Each row has a class, written after it.
11	7	-27	-20	11	-4	14	7	-2	15	14	42	-66	12	-21	21	-10	26	30	21	-9	-30	31	20	30	-11	45	3	-23	29	-6	5	7	30	-16	-12	54	45	27	33	-12	-19	36	-34	-20
K_144
-29	-30	-27	-40	-42	-2	8	-18	-4	14	-29	83	27	2	5	-19	-14	-24	-38	27	-12	23	-18	-34	-44	37	-8	14	-38	-19	-9	39	7	-16	18	-36	-24	-34	-55	28	-31	-34	-74	13	-40
K_17
34	-10	17	1	-49	5	49	8	-6	-25	-10	41	24	-29	26	-29	14	-42	-39	-16	21	-26	-7	-16	23	28	-32	9	-29	-15	-10	-11	-1	-27	25	-7	-49	53	15	0	-18	-36	13	-3	36
K_881
-1	-48	4	-5	-31	-12	-3	17	-23	-31	-4	43	23	15	-9	-1	-4	-21	-71	-11	-22	-73	-48	11	23	8	8	-40	9	11	7	20	24	-24	6	-19	-26	46	15	3	-7	-8	-17	-1	38
K_29
-35	-20	-9	-10	-30	8	16	11	-30	-47	10	-15	31	18	22	-4	-8	-20	-31	19	14	-64	-81	16	15	9	-5	-37	13	0	-3	-9	-10	-46	17	-11	-11	79	23	-29	11	27	-59	3	34
K_530
-38	-31	25	18	-1	16	-22	-13	6	-6	27	-21	-13	15	-29	-6	-13	10	9	-15	-2	-9	-23	0	23	-27	-14	-37	10	23	22	-11	-50	38	8	5	-9	-5	5	-19	-17	47	-26	20	-8
K_530
1	25	0	-48	-12	-13	32	-3	-44	-12	3	24	15	23	-30	28	-26	47	-19	-24	-24	21	6	4	24	21	16	8	51	1	-20	-25	10	-34	37	18	35	10	-21	-36	29	7	-25	81	-65
K_144
45	9	30	-10	1	-31	25	2	0	6	27	23	-21	4	36	27	-14	2	23	41	-18	-15	-5	16	-26	-42	-10	-21	4	2	18	-3	17	43	-25	-3	-25	30	-6	41	-43	-35	-8	-28	16
K_256
-2	-3	-12	-19	5	-11	40	14	6	-33	40	79	-51	6	-13	13	-29	27	-5	50	-33	-29	-39	11	-1	-12	4	-16	-16	22	21	-13	5	50	-33	-16	3	50	4	17	-47	-46	10	-16	-29
K_258
-46	-30	11	16	-5	15	1	-16	4	-8	10	7	-13	2	-29	-10	-8	6	8	6	-1	-7	0	0	22	-15	-15	-20	16	13	22	-8	-51	51	15	5	-32	-4	4	-10	-24	44	-23	11	-3
K_17
-16	-28	-21	-20	-28	-8	-6	-3	8	-4	-45	60	39	-13	-4	7	-10	-36	-57	0	-7	25	-28	-29	-33	-1	-4	-5	-36	-10	-15	56	26	-1	29	-34	-11	-4	-59	11	-14	-39	-69	31	-33
K_177
-15	-35	-35	-20	-48	-13	3	-9	2	-7	-35	92	27	-10	-2	8	-20	-18	-57	30	-19	42	-22	-41	-29	38	-33	13	-51	-19	-15	33	13	-32	15	-21	-14	2	-46	1	1	-66	-49	18	-31
K_258
-36	-46	16	16	-22	13	-9	-13	3	-3	6	1	-10	1	-47	-2	-9	28	22	-7	-2	-4	8	6	16	-19	-2	-16	19	21	25	-18	-45	58	31	0	-21	11	-3	-15	-18	45	-16	20	-19
K_144
18	22	-6	-15	-20	0	31	12	13	23	21	14	-5	1	-9	-16	-12	-42	31	38	1	-20	-28	10	-19	26	0	-44	10	-3	-22	9	9	-25	-15	15	-26	31	-23	16	0	6	-61	7	39
K_29
43	54	12	-29	65	-18	2	-6	-65	31	-8	-28	-26	113	55	15	-6	64	1	-23	3	-33	22	-6	69	36	42	1	3	22	-16	17	16	-71	-42	-7	30	-7	14	-56	14	65	-23	51	-31
K_530
21	18	-9	-74	0	-27	-5	-19	-45	29	-46	-8	9	-9	3	-12	-21	44	-2	-24	-2	9	13	3	-48	14	-3	19	19	-19	-22	37	2	-40	9	18	5	-7	24	-28	-8	-10	6	55	-30
K_29
-5	-50	-6	-35	-57	-14	-7	-8	-2	0	-42	64	30	-17	-11	3	-11	-5	-47	1	-20	38	-33	-53	-32	18	-1	8	-27	-14	-16	34	33	-16	40	-37	6	-18	-47	17	-16	-46	-60	36	-43
K_144
-31	-7	0	17	-17	9	9	3	-13	38	17	16	13	-16	-16	7	-5	9	-28	-19	-10	-50	-24	9	60	5	-5	-51	-58	21	45	-7	-2	21	57	28	-36	53	22	-18	31	-37	-17	38	31
K_29
-45	-29	28	25	-3	7	-20	-10	3	11	12	14	-4	-1	-22	-9	-26	5	11	-4	9	-5	8	10	11	-35	-1	-38	-12	23	28	-12	-31	34	2	6	-28	8	-2	-11	-17	55	-32	3	-12
K_256
-14	14	-1	-36	14	-3	7	43	22	6	13	22	6	3	-23	51	14	-21	-11	-13	-33	-30	-43	4	30	7	28	-53	-6	20	13	-17	34	29	-37	8	40	21	17	17	-1	-33	-2	2	11
K_29
-19	-40	-13	-22	-44	6	-24	-8	2	-12	-27	60	31	-11	10	0	-16	-23	-39	12	-14	39	-36	-33	-25	27	-7	-1	-49	-15	-5	44	35	-23	24	-26	-3	-5	-56	13	14	-59	-73	30	-25
K_140
11	13	-2	1	-35	-13	36	1	-4	12	13	64	-32	-11	12	5	-14	10	51	43	-34	3	-16	-9	-21	-1	-13	-16	7	16	13	-8	2	80	-46	-8	15	17	32	1	-47	-86	15	15	36
K_881
41	35	-20	18	35	8	24	-24	5	17	41	-46	-69	-10	8	-2	-33	29	65	44	-5	-27	22	22	1	2	8	-22	-47	35	16	-19	-7	49	-37	-4	29	35	12	-17	-4	10	-19	-9	15
K_140
24	41	-16	-17	55	10	7	-4	-12	-15	29	-15	-23	23	-27	-2	4	-13	36	29	-28	-56	-11	19	-8	-7	26	-39	2	30	11	-11	-2	41	-54	-27	44	-1	15	-16	-48	-8	-5	12	14
K_177
42	16	-8	1	32	-24	23	-29	-7	11	6	2	-14	0	-7	-26	-6	38	25	24	-24	-16	11	45	-15	-50	43	2	7	23	22	0	-2	71	-31	13	-24	-6	8	5	-56	-20	-9	-4	6
K_177
-15	-71	-13	-33	-70	-9	-9	-8	4	5	-51	73	42	-18	0	-1	-6	9	-40	4	-15	37	-16	-42	-25	21	0	13	-38	-19	-11	38	37	-17	46	-42	-2	-15	-42	24	-12	-60	-64	27	-29
K_144
11	-21	-29	40	-45	-16	3	-2	-3	-10	-16	-20	-8	-26	-14	-28	-6	-37	-33	-9	9	-31	15	11	15	-41	11	-49	-18	29	1	6	-17	58	24	18	-75	60	7	11	2	-4	2	-18	47
K_881
-28	-17	-30	47	-1	1	38	2	-15	-1	-34	7	17	-27	-6	-8	14	-40	-17	-9	14	-47	-29	22	45	-32	19	-25	-28	-2	15	-21	44	47	63	2	-46	85	14	-25	22	15	9	0	27
K_177
12	31	-13	-25	27	-37	43	-26	-10	-3	42	11	-30	12	-43	10	-23	37	22	56	-24	-38	-20	35	-10	-31	18	5	31	17	23	-34	-18	60	-45	-1	-8	-1	-14	7	-69	11	-6	-22	-5
K_17
-8	11	-3	17	-52	13	16	-25	-7	4	5	21	-4	-45	-36	-38	-5	-32	-12	30	0	-37	-31	16	-12	-18	2	2	-44	0	37	-27	-50	16	38	-13	-70	32	26	-6	-25	1	-21	-31	37
K_17
38	10	6	-18	41	-21	12	-8	6	-21	49	-57	-48	26	-31	-1	-11	3	16	22	-20	-48	-57	19	-11	-85	23	-50	-7	18	17	-41	7	79	-42	-32	-18	-9	6	11	-63	30	7	-44	-6
K_177
24	48	-37	-31	-17	-24	60	16	-27	17	-4	10	-2	55	-2	-6	-12	-66	-40	-13	-27	-45	-97	-10	-5	72	-15	-14	-29	35	-12	26	27	-7	-22	-10	-26	32	31	37	13	1	-58	58	-19
K_144
50	40	9	-46	25	-1	34	15	-9	-26	32	40	-32	56	-7	29	-11	-13	31	38	-16	-42	-19	16	-6	0	-7	-31	-4	32	-1	-34	15	-6	-85	-29	19	54	14	24	-35	0	-19	-20	-2
K_256
-45	-38	22	26	-6	15	-15	-6	16	11	16	3	-9	-15	-30	-17	-17	9	9	-8	-7	-5	-23	0	9	-23	-7	-44	19	19	22	-7	-42	50	16	19	-28	-5	-7	-21	-15	39	-29	9	1
K_29
27	33	7	-56	4	-6	-12	-16	-76	-39	-23	-11	12	37	40	1	-17	59	-14	-32	-13	-12	-17	0	0	21	46	1	16	13	-13	37	23	-91	4	4	45	30	40	-47	46	-40	-32	97	-52
K_140
-5	35	4	-51	11	-7	53	14	8	40	31	9	-29	20	-3	11	-25	-2	60	42	6	-26	-33	12	-1	-8	-9	-32	-52	-7	17	-39	-4	44	-24	-21	-15	21	-11	3	-59	19	-21	-18	-2
K_256
40	29	-21	-36	13	-24	-17	-13	-49	-16	-6	1	16	67	-23	12	-8	6	-28	-9	-53	7	-20	9	2	21	1	6	-11	19	-12	12	33	-19	-32	-21	-2	-27	35	-25	25	-48	16	26	-35
K_258
1	-5	-31	5	-55	12	73	26	8	-4	-37	34	15	-11	-23	-3	-2	10	-1	-25	-14	-13	-53	-5	26	24	-25	-19	-40	26	-16	-49	4	7	25	-12	-27	57	17	-48	13	-25	-2	18	30
K_29
-22	-42	-25	-31	-41	-9	1	-18	3	11	-38	66	36	-1	0	-3	-9	-31	-40	17	-7	23	-8	-32	-31	23	-5	8	-41	-18	-19	38	10	-7	21	-37	-30	-28	-53	22	-27	-27	-63	-5	-31
K_17
-47	-48	23	10	-23	15	4	-16	7	0	15	8	-7	-8	-40	-12	-9	27	19	0	6	-12	-7	3	30	-11	0	-23	14	12	27	-17	-54	44	40	6	-28	6	-3	-20	-24	38	-26	20	-22
K_144
20	-14	17	-17	-41	-20	18	-13	-53	-6	-11	16	-10	-30	26	-31	-24	114	-26	-22	-23	21	41	-17	-34	-15	27	43	19	-16	36	-19	14	1	29	-9	44	-20	18	-21	-29	-60	23	76	-11
K_881
2	-10	-19	48	-88	-11	52	11	-1	1	-17	65	-27	-48	-22	-37	-6	-16	-45	-10	-17	-23	-40	-10	39	0	3	-61	-36	42	24	-10	6	34	29	24	-66	50	29	-5	20	-87	24	28	16
K_881
-9	24	-35	-38	1	-20	40	-2	3	9	22	8	-26	40	-27	15	-15	41	29	35	-3	-25	-19	27	3	14	-10	-21	-2	19	-3	-1	-7	15	-44	10	-19	6	-23	22	-20	-4	-15	7	-15
K_17
-49	-35	29	31	-7	10	-19	-11	5	0	6	3	-1	-11	-19	-18	-24	7	22	-2	6	-9	2	14	7	-39	-2	-46	13	21	23	-7	-27	42	11	-1	-30	3	-4	-18	-20	44	-32	13	-3
K_256
2	-32	-11	-1	-14	-7	5	13	-2	-3	13	15	0	32	-32	27	-12	3	15	16	-22	-24	-9	21	-13	7	13	-44	32	20	-21	25	29	33	-21	-2	18	31	-21	18	-4	-16	-13	6	29
K_29
-27	-35	-15	-30	-42	1	-3	-18	-3	9	-28	73	31	-12	13	-9	-16	-25	-41	22	-11	24	-26	-38	-29	25	-11	8	-42	-28	-14	37	17	-16	26	-38	-17	-29	-52	14	-24	-29	-67	0	-35
K_17
-47	-35	3	20	-1	7	-7	-11	-1	-22	29	13	-15	16	-28	-7	-23	17	0	13	-15	6	-8	-2	13	-25	-11	-24	6	16	30	-18	-52	44	10	17	-19	15	7	-19	-9	31	-26	20	-16
K_258
-22	-19	22	16	-15	9	-11	-11	1	-10	21	9	-17	4	-35	-19	-22	12	2	-7	1	-1	4	9	23	-20	-9	-12	15	17	31	-6	-35	48	-16	3	-12	-2	1	-16	-24	42	-8	5	-16
K_881
-1	-29	-10	-16	-39	2	-13	-12	3	3	-25	51	22	-9	2	-4	-15	-25	-28	7	-8	38	-19	-29	-30	22	5	14	-65	-9	2	39	31	-13	31	-29	-12	-2	-54	14	10	-49	-58	18	-34
K_140
5	-48	-32	-32	-39	-20	-1	-9	-3	-22	-28	64	36	-4	2	7	-21	-10	-80	22	-32	39	-19	-27	-36	18	-21	12	-44	-19	-11	34	24	-2	22	-28	-28	-5	-52	17	-13	-64	-50	4	-36
K_258
21	23	-38	-60	15	-16	-34	-32	-73	-4	-41	-2	44	40	10	-49	5	33	-23	-36	-28	-10	57	-7	-2	45	15	40	7	6	11	-2	1	-81	-42	-21	51	-70	39	-52	-6	-17	-5	57	-17
K_881
-23	-10	-16	34	-12	-23	-16	-18	-37	-28	10	15	-16	-16	41	14	-32	-32	-72	21	-19	-36	-78	-30	18	-6	-13	-63	-4	14	-15	12	2	3	-1	20	-19	54	18	-18	30	-29	-58	38	48
K_140
-47	-31	24	28	-6	9	-9	-9	2	6	5	16	-6	-3	-13	-15	-25	4	22	3	7	-5	6	8	14	-38	-5	-40	5	18	27	-16	-28	40	12	6	-33	15	-6	-15	-17	54	-38	13	-2
K_256
24	15	-8	-9	9	12	0	5	-3	-27	13	20	1	10	-6	0	-14	29	34	18	-49	-24	-43	28	12	-26	4	-30	14	40	12	-3	17	29	-31	-10	16	39	12	-21	-7	-30	-35	-10	13
K_29
6	-17	17	10	2	-45	-9	-10	-50	17	-36	12	-8	-8	35	23	3	41	-67	-22	15	56	32	-52	-28	7	22	30	36	1	-29	-8	3	-63	1	55	34	-8	33	-22	42	-13	45	36	-32
K_530
-40	-18	19	22	-9	20	-16	-8	2	-16	26	-6	-28	-6	-31	-11	-21	8	15	5	2	9	-20	0	5	-18	-2	-20	-4	19	37	-16	-47	38	16	16	-15	17	-2	-20	5	33	-19	24	-11
K_140
-2	-33	-9	-27	-52	2	-15	4	6	-20	-36	52	37	-20	11	-1	-9	-25	-36	0	-12	41	-32	-36	-28	20	-16	5	-54	-21	-6	39	42	-27	38	-27	-11	7	-58	12	11	-62	-54	32	-15
K_140
42	31	-24	4	22	-13	-4	-23	-41	19	-72	-74	6	-17	2	-57	43	2	-35	-45	10	-28	22	48	1	3	42	3	5	2	12	0	8	-17	4	35	-79	-18	66	-24	24	5	59	11	0
K_177
-51	-9	-11	-16	-1	29	-18	-2	-26	-3	3	43	-23	24	33	4	-9	10	-20	3	6	-20	-33	-39	11	-6	17	-29	-46	16	22	-46	-25	-37	-6	-15	31	51	33	-23	15	31	-67	14	-22
K_530
4	-35	-21	39	-69	-17	21	-15	-11	-7	-28	7	-17	-16	35	-6	-5	-29	-74	-1	-3	-60	-20	20	-8	-9	8	-18	-1	-14	-8	33	-21	26	33	-11	-85	44	0	45	-19	1	-28	-27	53
K_17
-13	-33	-22	-28	-34	-4	-3	-5	5	-4	-42	55	28	-9	-4	-4	-8	-27	-52	0	-13	27	-27	-23	-45	4	-3	1	-28	-17	-10	43	19	0	19	-37	-10	-23	-48	17	-21	-39	-57	28	-32
K_177
0	-24	-17	-25	-51	2	-15	-15	0	-3	-31	58	17	-16	11	-17	-20	-24	-27	13	-10	42	-29	-36	-38	17	-3	3	-59	-17	-10	29	28	-29	31	-31	-24	-8	-57	5	7	-52	-66	22	-30
K_140
24	22	21	-8	-8	-4	34	9	45	14	24	41	-20	-17	-35	24	-23	37	50	3	-11	-16	-10	18	14	-16	1	-16	-7	23	1	-11	4	17	-31	-3	22	32	-17	-5	-30	-4	-23	3	9
K_29
-9	-45	-28	-29	-43	-16	-4	-9	6	-20	-28	71	48	-9	-2	-10	-18	-12	-59	21	-21	34	-20	-28	-31	21	-18	10	-46	-23	-16	26	20	-25	19	-29	-34	-11	-55	4	-18	-54	-60	8	-21
K_258
31	-3	-2	-30	-4	8	6	2	-4	-34	12	32	-33	14	1	-5	-6	25	4	32	-52	-38	-23	17	-24	30	3	-46	46	33	16	6	5	40	-67	-13	6	11	14	32	-48	-27	-45	31	0
K_144
-12	-33	-17	-22	-39	-3	-10	-10	-4	-9	-23	66	27	-14	9	-13	-20	-30	-35	19	-9	32	-30	-32	-21	16	2	7	-53	-16	-5	38	37	-30	38	-26	-10	5	-62	10	9	-52	-67	22	-26
K_140
-34	-19	15	28	-18	5	-13	-16	1	-2	15	13	-9	4	-47	-12	-22	9	10	-13	-4	2	4	2	34	-19	-13	-20	17	27	25	5	-37	57	-5	9	-7	-5	-4	-27	-16	24	-6	27	-11
K_881
-38	-26	24	28	-12	9	-21	-17	-4	4	27	14	-11	-2	-27	-29	-23	8	3	-1	6	-1	4	-8	20	-15	-12	-17	2	17	32	4	-40	45	-7	11	-10	-8	-3	-18	-26	35	-14	15	-6
K_881
-40	-15	15	25	4	8	-6	-9	5	-11	11	2	-6	-1	-43	3	-7	-5	-8	-13	5	-14	-15	14	20	-52	2	-32	11	13	24	-6	-44	59	28	13	-38	20	-17	-18	-20	44	-23	25	-7
K_177
-13	-43	-17	-31	-55	-6	-2	-3	10	4	-38	57	37	-8	5	-4	-15	-24	-49	-4	-7	34	-43	-35	-30	8	-12	-5	-52	-11	-24	42	29	-10	37	-29	-21	-1	-51	22	-12	-51	-68	20	-25
K_530
-52	-26	8	38	13	19	-20	-8	7	-3	8	-4	-17	-3	-25	-10	-5	3	5	1	8	-9	-2	2	18	-32	-1	-33	2	22	35	-2	-48	43	9	9	-10	4	4	-29	-7	47	-23	18	-6
K_177
21	2	15	-40	6	-3	-11	-12	-53	-64	-17	2	-14	-32	58	4	-13	59	4	32	2	-2	7	-1	-29	-19	12	-1	43	-14	18	-22	9	-57	4	12	21	74	35	-52	21	-13	-10	28	-20
K_140
13	35	-8	2	13	-4	19	22	9	-32	25	36	-31	-4	-20	39	-28	26	34	32	-30	-33	-30	1	39	-58	4	-43	-31	34	5	-27	21	27	-15	-44	58	53	-3	-60	-17	-16	-2	-5	9
K_177
48	84	-1	-24	31	-40	-11	10	-59	30	-11	-7	-6	57	13	-4	0	11	-47	-40	-26	-13	36	-3	16	5	62	-15	-1	31	-6	29	-2	-60	-16	28	-1	-34	22	-28	24	-12	0	81	-13
K_177
4	-33	-32	-28	-34	-21	-4	-16	-4	-7	-27	74	35	5	4	-9	-24	-28	-62	32	-25	46	-29	-43	-49	27	-21	10	-53	-12	-19	30	22	-24	3	-25	-35	-12	-49	9	-8	-50	-72	8	-39
K_258
17	7	20	4	12	-11	25	-18	-1	11	41	42	-80	-3	14	-19	-46	18	77	62	-11	-11	25	1	-56	-56	24	-33	18	40	36	-23	-21	42	-34	-23	11	22	12	19	-44	20	-43	-7	-34
K_256
-5	9	14	45	-31	-18	-16	-37	-45	35	15	17	-11	17	-11	-20	-29	78	53	-22	-5	-37	43	29	13	-36	22	22	-11	17	30	14	-14	29	10	-3	10	10	14	-48	-25	-1	40	27	13
K_881
27	31	12	-5	8	-19	32	1	-1	17	41	22	-38	18	10	-7	-5	7	61	37	-8	-10	12	14	-41	23	20	-6	4	18	0	-19	-17	29	-51	12	-19	-9	0	7	-40	-28	25	2	18
K_140
-24	-44	-6	-27	-45	-10	-6	-2	5	12	-39	57	38	-24	-4	-1	-22	-30	-40	12	2	40	-13	-35	-46	3	-7	-9	-44	-13	-6	26	35	-21	30	-38	-11	-14	-57	21	-6	-33	-69	14	-37
K_256
29	45	-24	-31	48	-23	-3	-13	-45	32	-16	-22	5	63	7	-41	-20	-32	55	-7	-21	14	48	-1	-16	-5	22	-19	2	48	-20	3	-1	-9	-27	-6	-4	-41	31	-30	7	33	-24	28	-33
K_256
-22	-33	2	-3	-91	-10	25	1	-2	-52	-11	87	29	-55	-12	-35	-13	-18	-43	23	-15	-20	-91	-6	65	-32	-14	-15	4	-26	-1	-4	10	-28	24	-10	-14	40	17	-21	-24	-78	-25	0	69
K_881
